Here is a tiny trained network, its code and every weight. The questions are about switching its units off for an input and a class, where a switched-off unit gives its printed mean instead of its output.

import numpy as np


def w(rows, s, z=0):
    codes = np.array(rows[::2]) - 128.0
    scale = np.full(codes.shape[1], s)
    scale[-1] = z or s
    return codes * scale


def f(y):
    return y / 2 * (1 + np.tanh(0.7978845608 * (y + 0.044715 * y**3)))


def log_softmax(a):
    a = a - a.max(-1, keepdims=True)
    return a - np.log(np.exp(a).sum(-1, keepdims=True))


def net(x, mask):
    res = np.array(x, float).reshape(1, 8) / 4 @ E
    y = f(res @ A[0][:, :-1].T + A[0][:, -1])
    res = res + np.where(mask, y, B[0][:, -1]) @ B[0][:, :-1]
    return log_softmax(res[-1] @ U[:, :-1].T + U[:, -1])


A, B = {}, {}
E = w([
[209,163,80,166,104,70,127],'x0',
[34,80,53,208,188,132,203],'x1',
[108,66,24,63,132,146,87],'x2',
[115,74,2,115,108,124,149],'x3',
[97,128,25,96,10,135,119],'x4',
[146,163,146,64,159,34,241],'x5',
[130,87,57,48,112,186,140],'x6',
[201,81,90,77,65,114,97],'x7',
],0.0081)
A[0] = w([
[70,29,49,157,112,157,134,238],'N1',
[76,156,225,77,146,105,214,195],'N2',
[38,104,29,164,148,144,93,214],'N3',
[67,104,20,190,129,127,112,219],'N4',
[172,76,86,32,39,102,90,181],'N5',
[140,130,148,155,123,166,44,122],'N6',
[54,106,70,146,131,153,150,164],'N7',
[97,147,187,67,190,90,147,186],'N8',
[191,177,189,197,169,36,190,121],'N9',
[191,127,170,168,143,36,148,212],'N10',
[183,153,186,113,177,111,169,233],'N11',
[197,171,135,199,163,119,96,237],'N12',
[99,107,133,135,106,125,140,63],'N13',
[78,92,200,83,129,141,156,192],'N14',
[171,147,121,95,113,161,78,232],'N15',
[153,166,160,67,107,91,146,177],'N16',
[60,74,40,175,115,177,175,181],'N17',
[159,183,140,159,155,153,76,131],'N18',
[108,141,124,170,159,57,152,190],'N19',
[169,142,96,158,68,210,18,254],'N20',
[203,82,108,70,42,138,73,228],'N21',
[161,153,173,143,139,57,185,177],'N22',
[187,70,88,11,51,119,110,167],'N23',
],0.011,0.0038)
B[0] = w([
[158,62,99,150,155,134,183,226],'N1',
[76,218,98,90,167,195,148,229],'N2',
[150,50,168,182,207,91,184,220],'N3',
[174,2,136,152,213,103,186,214],'N4',
[179,71,19,92,57,36,115,222],'N5',
[162,67,219,76,125,157,67,171],'N6',
[142,105,143,194,246,123,202,189],'N7',
[59,201,131,115,158,166,138,200],'N8',
[184,221,86,215,103,211,95,252],'N9',
[147,195,110,192,39,134,76,213],'N10',
[85,209,99,147,80,194,91,217],'N11',
[188,169,182,163,90,130,87,200],'N12',
[144,132,133,126,138,156,138,129],'N13',
[81,121,126,90,156,141,127,176],'N14',
[165,78,136,53,64,137,75,177],'N15',
[102,143,96,133,150,122,122,182],'N16',
[141,38,162,154,210,99,210,218],'N17',
[122,138,166,126,110,173,108,169],'N18',
[138,143,82,180,138,124,153,182],'N19',
[166,50,194,82,113,119,153,221],'N20',
[189,91,104,83,51,90,92,217],'N21',
[142,183,78,185,119,172,104,210],'N22',
[111,94,19,75,74,53,134,224],'N23',
],0.0087,0.016)
U = w([
[153,108,252,87,102,128,80,58],'0',
[155,88,151,168,207,96,182,227],'1',
[157,111,81,62,80,70,123,157],'2',
[150,173,128,203,109,146,101,2],'3',
[32,164,121,67,163,156,147,151],'4',
],0.013,0.0014)

Each question gives the input, the list of numbers given to net, and the class t.
The units are the neurons (one row each of A and B). Each row of codes is followed by its name. A weight is (code - 128) times the scale printed after its matrix; where a second scale follows, it is the last column's (A, B and U).
mask holds one flag per neuron, in row order. A switched-off neuron (its flag False) gives its mean, the last column of its row in B, instead of its output. The means were averaged over made-up inputs and are rounded, as every weight is.
A unit's drop is (log p(t) with every unit on - log p(t) with that unit switched off) / (log p(t) with every unit on - log p(t) with every unit switched off).
The circuit of an input: a set's keep is (log p(t) with only the set's units on - log p(t) with every unit switched off) / (log p(t) with every unit on - log p(t) with every unit switched off). Starting from the 12 units with the biggest drops (on a tie, the unit counted first), units are removed one at a time, each time the one whose removal leaves the highest keep (on an exact tie, the one counted first), for as long as the keep stays at least 0.8.
circuit, biggest first: the units of the circuit, biggest drop first
k most important neurons: the k neurons with the biggest drops, biggest first
drop when u is switched off: that unit's drop, to one decimal
input [5,-3,-8,-8,0,-5,1,5], class 0: circuit, biggest first	N6
input [3,-7,2,-8,0,7,6,-3], class 4: circuit, biggest first	N2, N8
input [-5,4,-1,-1,1,6,-6,-8], class 4: 4 most important neurons	N2, N8, N14, N12
input [-8,2,-2,-8,-2,-2,-6,-5], class 4: 3 most important neurons	N2, N14, N8
input [0,-7,5,-6,3,-2,-1,-3], class 0: 2 most important neurons	N6, N20
input [-4,4,-5,-7,-3,-3,2,0], class 4: 2 most important neurons	N2, N14
input [-2,-4,0,-8,5,-6,-5,7], class 0: 2 most important neurons	N6, N20
input [-6,-1,-3,-5,-8,8,2,-5], class 4: 2 most important neurons	N2, N8
input [-6,-8,-8,-2,-7,6,5,2], class 3: 3 most important neurons	N9, N10, N22
input [1,2,2,-4,-8,-3,-4,-3], class 3: drop when N3 is switched off	0.0
input [-7,-7,-4,-1,-8,3,-2,1], class 3: drop when N9 is switched off	0.3
input [4,5,-7,-8,6,-8,8,2], class 1: drop when N4 is switched off	0.1
